Below is a small trained network, with its code and all its weights. Each question gives an input and a class and asks what happens when units are switched off, that is, made to give their printed mean instead of their output.

import numpy as np


def w(rows, s, z=0):
    codes = np.array(rows[::2]) - 128.0
    scale = np.full(codes.shape[1], s)
    scale[-1] = z or s
    return codes * scale


def norm(h):
    return h / np.sqrt((h * h).mean(-1, keepdims=True) + 1e-5)


def f(y):
    return y / 2 * (1 + np.tanh(0.7978845608 * (y + 0.044715 * y**3)))


def log_softmax(a):
    a = a - a.max(-1, keepdims=True)
    return a - np.log(np.exp(a).sum(-1, keepdims=True))


def net(x, mask):
    res = np.array(x, float).reshape(1, 2) / 4 @ E
    u = 0
    for l in range(3):
        y = f(norm(res) @ A[l][:, :-1].T + A[l][:, -1])
        res = res + np.where(mask[u : u + 9], y, B[l][:, -1]) @ B[l][:, :-1]
        u += 9
    return log_softmax(norm(res)[-1] @ U[:, :-1].T + U[:, -1])


A, B = {}, {}
E = w([
[88,164,232,79,3,58],'x0',
[124,173,71,208,1,197],'x1',
],0.0096)
A[0] = w([
[180,113,69,181,163,127,45],'0.n0',
[92,171,93,177,112,127,60],'0.n1',
[49,190,185,106,71,64,155],'0.n2',
[173,45,48,132,191,184,185],'0.n3',
[205,250,130,139,70,202,188],'0.n4',
[86,254,111,164,175,73,114],'0.n5',
[136,135,165,118,94,102,3],'0.n6',
[96,168,143,70,216,103,28],'0.n7',
[132,55,144,49,163,112,82],'0.n8',
],0.0064,0.0034)
B[0] = w([
[40,191,94,77,106,59,159],'0.n0',
[89,39,125,63,139,149,137],'0.n1',
[160,248,84,98,221,116,206],'0.n2',
[129,185,171,158,76,2,253],'0.n3',
[119,75,235,75,203,173,216],'0.n4',
[154,111,139,153,114,118,124],'0.n5',
[175,149,62,105,134,108,120],'0.n6',
[83,96,195,191,119,178,157],'0.n7',
[73,63,150,160,57,219,166],'0.n8',
],0.0064,0.0061)
A[1] = w([
[143,161,67,174,62,240,84],'1.n0',
[162,63,121,84,163,86,6],'1.n1',
[142,154,144,131,179,248,220],'1.n2',
[74,109,157,234,53,76,171],'1.n3',
[152,121,20,184,181,130,53],'1.n4',
[122,183,126,120,122,58,119],'1.n5',
[111,89,64,137,173,106,43],'1.n6',
[133,164,159,90,228,140,40],'1.n7',
[175,133,61,196,203,118,2],'1.n8',
],0.011,0.0034)
B[1] = w([
[89,66,250,159,213,150,253],'1.n0',
[112,118,194,180,126,220,156],'1.n1',
[96,101,60,86,139,98,225],'1.n2',
[111,108,55,93,173,150,223],'1.n3',
[224,211,155,120,49,63,229],'1.n4',
[163,142,84,135,142,155,216],'1.n5',
[133,169,175,123,104,155,166],'1.n6',
[105,100,94,172,102,164,221],'1.n7',
[99,184,127,49,102,121,222],'1.n8',
],0.012,0.0057)
A[2] = w([
[161,138,68,145,87,63,137],'2.n0',
[139,252,152,87,60,62,12],'2.n1',
[200,195,95,133,72,101,101],'2.n2',
[170,116,116,159,149,166,223],'2.n3',
[116,39,163,236,131,85,117],'2.n4',
[165,83,99,173,109,114,2],'2.n5',
[104,105,17,126,116,153,105],'2.n6',
[137,33,218,149,141,146,66],'2.n7',
[142,120,163,159,125,94,122],'2.n8',
],0.012,0.0056)
B[2] = w([
[58,91,169,146,173,175,163],'2.n0',
[195,249,129,130,112,107,249],'2.n1',
[95,125,233,120,162,144,207],'2.n2',
[79,126,145,42,65,88,156],'2.n3',
[122,136,187,68,145,81,186],'2.n4',
[146,122,184,193,186,172,118],'2.n5',
[117,90,2,54,94,100,160],'2.n6',
[27,25,219,201,184,246,208],'2.n7',
[92,120,72,65,142,219,132],'2.n8',
],0.0078,0.011)
U = w([
[172,254,177,114,129,108,198],'0',
[86,76,214,135,170,158,214],'1',
[115,110,19,84,131,114,230],'2',
[184,119,102,199,99,129,10],'3',
[170,126,101,196,93,130,1],'4',
[173,117,114,167,120,115,17],'5',
[181,116,109,188,106,123,18],'6',
[177,108,123,174,107,111,29],'7',
],0.023,0.0071)

Each question gives the input, the list of numbers given to net, and the class t.
The units are the neurons (one row each of A and B). Each row of codes is followed by its name. A weight is (code - 128) times the scale printed after its matrix; where a second scale follows, it is the last column's (A, B and U).
mask holds one flag per neuron, layer by layer. A switched-off neuron (its flag False) gives its mean, the last column of its row in B, instead of its output. The means were averaged over made-up inputs and are rounded, as every weight is.
A unit's drop is (log p(t) with every unit on - log p(t) with that unit switched off) / (log p(t) with every unit on - log p(t) with every unit switched off).
The circuit of an input: a set's keep is (log p(t) with only the set's units on - log p(t) with every unit switched off) / (log p(t) with every unit on - log p(t) with every unit switched off). Starting from the 12 units with the biggest drops (on a tie, the unit counted first), units are removed one at a time, each time the one whose removal leaves the highest keep (on an exact tie, the one counted first), for as long as the keep stays at least 0.8.
units of the circuit, in order: the units of the circuit, biggest drop first
k most important neurons: the k neurons with the biggest drops, biggest first
drop when u is switched off: that unit's drop, to one decimal
input [-6,8], class 1: units of the circuit, in order -> (1.n0)
input [-3,0], class 2: 3 most important neurons -> (0.n3 1.n3 0.n2)
input [6,8], class 1: units of the circuit, in order -> (0.n3 1.n0)
input [-6,6], class 0: 4 most important neurons -> (1.n4 0.n8 1.n8 0.n7)
input [3,1], class 2: 2 most important neurons -> (0.n2 0.n3)
input [-3,-1], class 2: 3 most important neurons -> (0.n3 1.n3 0.n2)
input [-8,8], class 0: 3 most important neurons -> (1.n4 0.n8 1.n8)
input [0,-3], class 2: 3 most important neurons -> (0.n8 0.n7 1.n0)
input [2,0], class 2: 3 most important neurons -> (0.n3 0.n2 1.n4)
input [0,2], class 2: 3 most important neurons -> (0.n4 1.n2 1.n0)
input [-3,1], class 2: 4 most important neurons -> (0.n3 0.n2 1.n3 0.n0)
input [-6,7], class 1: 2 most important neurons -> (1.n0 0.n2)
input [0,3], class 2: 2 most important neurons -> (1.n2 0.n4)
input [-1,7], class 1: most important neuron -> (1.n0)
input [2,-3], class 2: 2 most important neurons -> (0.n2 1.n0)
input [1,8], class 1: drop when 1.n8 is switched off -> 0.0
input [1,2], class 2: drop when 0.n4 is switched off -> 0.2
input [-1,-1], class 2: drop when 1.n3 is switched off -> 0.1
input [-2,0], class 2: drop when 0.n3 is switched off -> 1.2
input [-7,6], class 0: units of the circuit, in order -> (1.n4)
